-10.7,-11.8,-11.8,-12.9,-12.3,-13.7,-12.7
-10.8,-4.3,-7.3,-8.2,-9.1,-11.7,-13.8
14.8,10.2,11.4,6.0,3.0,5.0,4.8
⇒ -11.7

-58.46,-92.23,-161.12,-80.96,20.51
136.76,161.07,140.98,170.78,105.25
⇒ 170.78

-0.15,1.42,-0.10,-1.77,-1.42,-0.50
0.23,-0.53,1.11,1.18,-0.34,-1.75
⇒ -0.34

-0.062,0.181,-0.145,-0.049,-0.025,0.029,-0.032
-0.008,-0.032,0.107,-0.008,0.165,-0.033,0.049
⇒ -0.033

-4.153,-7.919,16.267,-2.648
-20.224,-15.009,-1.654,-5.949
⇒ -1.654

0.14,-0.18,-0.15,-0.14,-0.01
0.02,-0.08,-0.08,0.11,0.13
0.07,0.12,-0.04,0.14,0.05
⇒ 0.11

3.5,5.0,-2.1,7.8,-1.7
1.1,2.8,8.8,-21.2,13.8
-3.3,-4.2,7.0,13.4,13.1
⇒ -21.2

-0.09,-0.10,0.09,0.18,0.06,0.10,-0.02
0.02,-0.04,-0.01,0.02,0.09,0.07,0.03
-0.15,-0.08,0.05,0.19,0.03,0.13,0.02
⇒ 0.07

-1.5,1.5,1.2,0.0
-0.6,-0.5,1.3,1.4
⇒ 1.3
---
[[7319 2781 7499 6263 1439 4980 5827]
 [4177 3760 5226 4862 4878 1657 1555]
 [6725 2785 6343 1942 9333 4465 2829]] yields 2829

[ 443 -729  608  -75  683  782] yields 782

[130 203 120   8] yields 8

[-923  115  593 -467 -120 -872] yields -872

[ 32  -3 -36 -24] yields -24

[-10 -20  30  -9  17   1 -31] yields -31

[21 26 37 39 25 80 36] yields 36

[19 17 28 77 16 14] yields 14

[[47 67 17 64 77]
 [69 59 65 57 18]] yields 18

[905 348 889 225 898 955 427] yields 427
---
[[ 29 -32  -3  36]
 [-34 -42 -32  -5]
 [  0  -9  82  36]] -32

[[25 77 45  5  2  3]
 [ 3  1  3 40 79 28]] 79

[[-10 -66 -26  22 -24 -30  -7]
 [-63  -1   6   0  19  31 -34]
 [-25 -36 -39 -41   4 -27  79]] 31

[[ 37 -37  32 -30   2  71]
 [ 60   8  21  -9 -18  28]
 [ 37  -6   0 -17  10   9]] -18

[[  5  34   2  21  30  -1  -4]
 [-66  35  53  57  10  68  81]] 68

[[ 82 -18  46 -14  81 -25 -22]
 [  8 -26  69  20  70  15  37]] 15

[[-27 -16  -2  19 -47 -44   0]
 [  0  67  19 -22  17  14  20]] 14

[[ 17   9 -24  16  -1]
 [-16 -45  21 -17 -17]
 [ 81 -33 -16  33 -25]] -17

[[ -9   6  19   0 -11  -5   6]
 [ 24 -16 -67   4  32   5 -15]] 5

[[-24  36   6 -40  -9  33  -1]
 [ 24   2  15  42  10 -44  13]
 [-12  14 -69  23  36 -27  18]] -44
---
[ 1.3  0.1 -0.2 -1.9  1.0 -1.0 -1.3] gives -0.2

[[-0.6  2.3  1.6 -0.4 -1.6  0.0 -0.6]
 [ 0.7  2.2  1.8  1.1 -1.0  0.2 -1.4]
 [-1.5 -0.9  0.8  0.9  0.9  0.5 -1.7]] gives 1.6

[ 0.027 -0.032  0.199  0.170  0.113 -0.155  0.128] gives 0.199

[-1.47 -0.41  1.10 -0.86] gives 1.10

[  12.40   27.92  -52.35  -64.25 -168.25  100.09  107.40] gives -52.35

[ 0.23 -0.51 -0.89 -1.36  1.24] gives -0.89

[-12.1  14.5 -13.0  10.0 -11.6   5.2  -8.9] gives -13.0

[[ -6.3 -18.0   3.9  -6.9]
 [-18.8   8.1  -7.3 -18.6]
 [ 12.8 -22.6  15.9  12.2]] gives 3.9
---
[ 22  -5  86   5 -15  -1 -33] ⇒ 5, 86

[[  1 -75   3   4 -40 -28 -22]
 [-63 -55 -58 -15 -15 -51 -50]
 [ 40 -18  50  46 -62 -33 -24]] ⇒ -15, 50

[64 53 68 48 39] ⇒ 68, 68

[ -3 -41 -82 -36 -50] ⇒ -82, -3

[[83 87 76 26 15]
 [20 20 12 -9 -2]
 [37 33 36 -6 21]] ⇒ 12, 87

[[ 63  59  16  20 -49]
 [ 16 -38  21 -57  60]
 [-12  50 -43  -6  10]] ⇒ 21, 63

[ 87 -39  -2 -50 -82 -31 -14] ⇒ -50, 87
---
[[ 11 -23  10  51 -40  54 -13]
 [-54  19   4  46 -39 -80 -17]
 [  6  21  43 -43 -26 -40  72]] 43

[-68 -79 -32 -24 -67] -32

[[  1  55  29 -73  55]
 [-67   9  13  22   8]
 [-32  19 -57  18  76]] -57

[-48 -63 -16  52] -16

[[ 68  56  21  15  14]
 [  0   2  21 -29 -87]] 21

[[  1 -58  53  41]
 [ 54  13  -9  -5]
 [-15 -63 -46  60]] -46

[[ 42 -35 -70 -28  33  79  16]
 [ 25  62  35 -19 -10  -2  13]
 [  0  33  24  22  13 -58  43]] 24
---
array([-0.08,  0.11, -0.09, -0.14, -0.09, -0.17]) out -0.17
array([ 0.108,  0.022,  0.070,  0.092,  0.045, -0.153,  0.036]) out 0.036
array([ 0.051,  0.135, -0.133, -0.077,  0.100,  0.001]) out 0.001
array([-11.38,  11.39,  -9.40,  -6.20]) out -6.20
array([ -3.9,  -9.5, -10.5,  17.6]) out 17.6
array([-11.0,   3.1,   1.9,  -4.2,  -5.5,  14.5]) out 14.5
array([ 0.123,  0.079, -0.153, -0.001]) out -0.001
array([ -58.0,    1.8,  182.6, -146.0, -110.4]) out -110.4
array([ 135.933,  -65.786, -169.113,   86.775]) out 86.775
---
13.7,-3.6,-6.3,20.4,-13.8
13.7,-3.6,-6.3,19.2,-11.8
13.7,-3.6,7.1,-20.8,1.7
--> -6.3

1.35,-1.76,1.50,-0.73
-0.04,-1.02,1.89,2.01
--> -1.02

-6.184,12.972,-19.494,-7.634,-3.394,1.492,-14.676
-12.841,-22.225,-17.390,-14.713,-9.562,4.480,-14.608
--> -9.562

1.7,11.2,123.4,-201.1,-24.6,37.4
70.5,78.6,-213.5,116.3,73.6,168.6
--> 116.3

-0.126,0.062,0.061,0.150,0.178,0.054,-0.125
-0.031,-0.036,0.009,0.005,-0.086,0.143,-0.076
0.005,0.080,-0.035,-0.151,0.142,0.096,0.019
--> -0.086

-107.12,-1.04,126.95,50.04,-24.47
63.60,-66.23,-80.30,-143.91,-221.98
-54.19,-91.52,-134.05,-104.18,-73.23
--> -80.30

0.102,0.789,0.012,1.326,-1.267
1.139,0.074,1.341,1.293,-0.629
1.230,0.207,1.428,1.267,-0.459
--> 1.341

-0.247,1.693,1.127,-1.826,1.364
1.157,2.080,-0.413,-0.378,0.506
--> -0.413
